Each row has a hidden trait or not; one of two labels after the row says which. A new part has a new trait and new labels.
In the rows, zero is written as 128.
[139  66 129 133 158 145 214 133 122 150 112  83 145  89 126 118 144 108
 103 187  97 109 120 159  70  95 167  65 108 133 134 171 116 148 104  89
 157 139 128 115 188 142 156 214 207  33 139 168 140 147 100  67 140  19
 180 138  73 117 167  48 145 114]  <76>
[139  97 131 126 165 107 149 134 112 133 139 129 131 129 116 120 131 135
 108 141 144 120 118 123 130 147 127 101 123 177 117 141 121 128 114 135
 119 128 118 135 132 117 142 119 114 122 129 145 135 124 117 122 152 130
 131 126  95 124 126 144 139 134]  <76>
[119 135 111 126 172 145 132 118 125 138 152 138 141 148 103 100 126 179
 148 119 136 120 112  93 156 144 119 128 122  81 134 131 150 127 124 125
  98 152 112 105 141 122 135 152 122 120 132 162 114 117 167 133 154 144
 106  99 135 128 129 136 108 124]  <71>
[145 102 140 124 131 119  91 120 123 138 112 130 134 124 123 129 122 126
 140 133 110  81 130 123 119 119 134 102 135 172 133 154 128 125 117 134
 157 148 120 130 112 104 120 141 131 137 112 125 129 124 142 115 125 115
 157 137 111 118 149 115 125 129]  <71>
[115 132 120 153 139 171 139 112 146 140 119 133 137 102 133 127 118 140
 155  98 120 169 150 159 113 139 121 157 127  52 130 122 128  92 143 116
 132 109 156  89 163 153 133 132 189 132 130 124 137 132 144 130  70 133
 117 135 174 118 150 151 117 105]  <71>
[132 157 130 104 120  91  78 128 122 114 143 178 108 208 139 117 123 140
 144  81 150  92 121  56 187 136 108 144 151 172 120 102 150 123 140 177
 123 128 114 157  57  92  90  59  36 178 100  73 107 113 136 175 153 180
  74 113 127 111  76 146 122 158]  <71>
[142 105 131 131 145 117  71 117 108 147 121 128 123 122 105 124 123 135
 161 149 110  83 125 115 125 119 132 113 136 164 132 153 141 118 112 132
 146 176 110 112 117  99 130 154 130 152 115 147 126 120 163 113 135 123
 150 120  99 124 154 106 120 124]  <71>
[140  71 110  99 149  95 199 143  98 152 133 107 126 140 127  97 150 140
  90 168 151 152  95 101 124 104 156  61 110 179 126 165 163 156 108 115
 123 146  90 121 152 110 151 168 133  22 129 138  95 137 104  82 210  67
 132 118  53  73 108  91 134 131]  <76>
[108 100 148 123 117 174 229 147 160  88 163 153 156 166 146 104 120 147
  78  54 100  88 132  59 149 146 119  90 117  53 144 123  92 143 137 149
 126 112 145 184 152 172  84 133 129  97 136 145 122 129  86 146 109  69
 102 121 170 169 130 108 138 142]  <76>
[134 156 106 148 182 100 127 116 109 130 134 120 123 121 124 124 137 108
 160 158 141 158 132 171 116 130 138 151 131 140 106 115 157 105 122 116
  98  98 127 118 123 113 155 115 122 137 130 107 131 142 131 138 116 149
 101 122  91 111 104 105 132 131]  <76>
[113 147 122 154 146 183 121 108 158 136 118 141 140 100 134 132 115 143
 165  77 126 157 165 164 124 142 116 181 128  27 134 117 133  87 149 113
 119 113 162  90 159 157 126 124 150 143 128 121 137 127 170 139  51 141
 113 135 199 126 164 168 116 104]  <71>
[108  81  90 115 124 163 185 100 140 169 105 143 126 176 177  71 133 145
 180  87  96 160 143 104 127  61 164  99 137  48 134 152 209 121 143 102
 125 137 150  83 171 123 132 190 166  37 112  78  82 155 151  96 132  23
  92 124 117  17 112  35  95 101]  <76>
[115 128 115 137 138 170 127 105 147 138 123 158 137 151 148 104 118 153
 179  75 114 153 151 123 143 115 124 149 138  60 127 124 151  93 145 127
 117 118 155 107 151 133 118 133 127 144 119  92 120 132 157 138  85 132
  92 123 163  91 124 125 118 112]  <71>
[125 140 116 137 179 130 163 126 124 133 141 132 132 131 126 109 130 140
 142 123 140 142 161 134 139 139 125 136 123 107 120 123 144 114 129 127
 100 117 127 128 136 125 139 123 119 126 132 128 124 134 129 140 129 135
 101 118 121 117 104 128 120 130]  <71>
[146  62 173 128  71 107 248 162 143  85  79 143 111 116 227 159 124  65
  35  71 123 234 186 182  83 111 140 100 129 156 107 135  58 108 162 165
 185  41 186 204 183 169  93  77  92  45 105  11 160 150  10 104  62  33
 128 184 144  85 105 196 188 143]  <76>
[144 100 142 141 193 120 176 136 112 123 124 125 139 109 108 120 128 124
 107 145 125  98 126 135 115 155 128  95 117 167 118 151 114 108 104 140
 129 125 117 147 150 123 136 132 116 115 128 153 153 124 105 116 146 112
 142 129  91 141 140 131 149 134]  <76>
[126 109 124 153 190 150 175 117 133 138 146 140 140 120 130 112 121 149
 145 101 115 135 149 147 116 148 128 127 123  72 121 138 134  88 129 125
 123 112 140 119 164 136 137 142 132 125 125 123 143 132 130 121  85 109
 114 131 143 115 144 144 127 115]  <76>
[111  83 103 134 149 168 196 114 128 159 115 108 139 104 135 102 136 145
 139 133 113 182 134 150  98  98 154 105 113  59 132 157 159 119 130  83
 132 127 146  71 192 151 162 196 197  33 136 134 109 144 132  80 117  53
 136 131 121  69 140  96 118  92]  <76>
[118 148 114 123 127 167 104 119 131 134 158 129 140 140  95 115 127 161
 140 124 126  87 108  79 160 138 120 132 123  78 147 127 143 146 120 123
 112 168 114 112 113 124 131 151 140 150 140 184 116 117 166 137 151 149
 128 106 137 154 145 114 109 121]  <71>
[168 144 190 182 223 107 140 152 122  89 153 117 152  38  59 174 112  97
  97 166 124  33 135 179 102 216  85 130 117 229 111 124  22  88  91 165
 135  98 111 201 113 132 123  68  95 234 145 200 225 105  90 146  82 211
 170 145 129 244 177 220 173 152]  <76>
[145 109 139 123 149  99 140 143 107 106 135 111 131 118 114 132 135 117
  99 166 136 112 113 126 118 133 133  94 117 195 121 145 114 142 108 131
 134 130 108 153 128 120 141 137 121 103 136 155 137 125 109 110 163 118
 152 128  85 137 135 124 144 137]  <76>
[151 136  99 158 207  63 143 118  96 154 101 117 102  91 150 141 144  88
 158 160 181 227 149 238  96 125 141 169 133 188  75 114 191  71 138 118
  94  47 138  96 149 112 196  83  98 118 118  36 134 149 101 124  99 159
  92 141  66  61  79 161 152 135]  <71>
[126 101 151 108 129 161 135 139 146 118 145 148 149 159 112 106 115 146
 113  97  81  28 124  56 142 133 123  72 128  98 154 156 113 141 117 146
 147 175 122 158 128 127  91 165 155 127 122 165 134 119 137 130 139  85
 141 121 102 153 161  86 123 130]  <76>
[125 127 119 141 146 112 218 140 127 109 130 137 128 119 182 125 135 108
 100  99 159 206 152 170 123 130 132 156 120 109  97 104 120 108 150 131
 106  58 155 135 172 154 138  90  97  84 129  66 139 143  66 133  91 120
  77 141 139 110  83 182 156 137]  <76>
[116 149 118 134 171 142 124 120 126 133 150 127 140 138  95 106 130 141
 154 146 125  85 113 112 138 120 123 127 124 121 128 123 143 128 116 120
 101 142 119 128 112 112 138 143 125 141 137 150 129 127 151 145 143 133
 117 104 114 133 129  94 115 130]  <71>
[135 150 106 153 158  84 142 121 108 140 107 112 108 100 150 140 141  94
 138 151 168 225 144 225 105 126 138 178 129 158  92 110 156  99 141 118
 107  58 138 113 148 131 162  85 106 109 128  67 131 144 102 127 106 164
 103 142 103  84  86 161 145 138]  <76>
[102 115  95 121 109 168 141  98 144 155 110 143 125 155 163  97 127 152
 170  84 113 182 148 125 136  95 144 141 133  29 132 127 181 114 151 106
 119 136 159  79 174 140 134 158 159  99 118  84  89 135 168 116 115  85
  95 123 158  50 121  95 104 104]  <71>
[108  89  91 120 119 173 184 108 139 164 105 118 126 141 161  87 137 142
 159 107 109 184 133 134 109  76 164 103 125  45 139 152 190 128 137  86
 135 128 154  73 183 136 146 197 187  37 123 115  89 156 145  87 125  31
 119 126 112  45 129  52 107  95]  <76>
[146 112 143 135 169 103 193 139 110 121 137 123 134 103 109 128 130 118
 106 147 126  96 126 125 121 143 128  97 121 183 121 142 105 125 106 142
 132 132 115 159 120 113 140 103 114 133 127 147 148 130  92 121 166 125
 141 131  98 144 131 128 148 141]  <76>
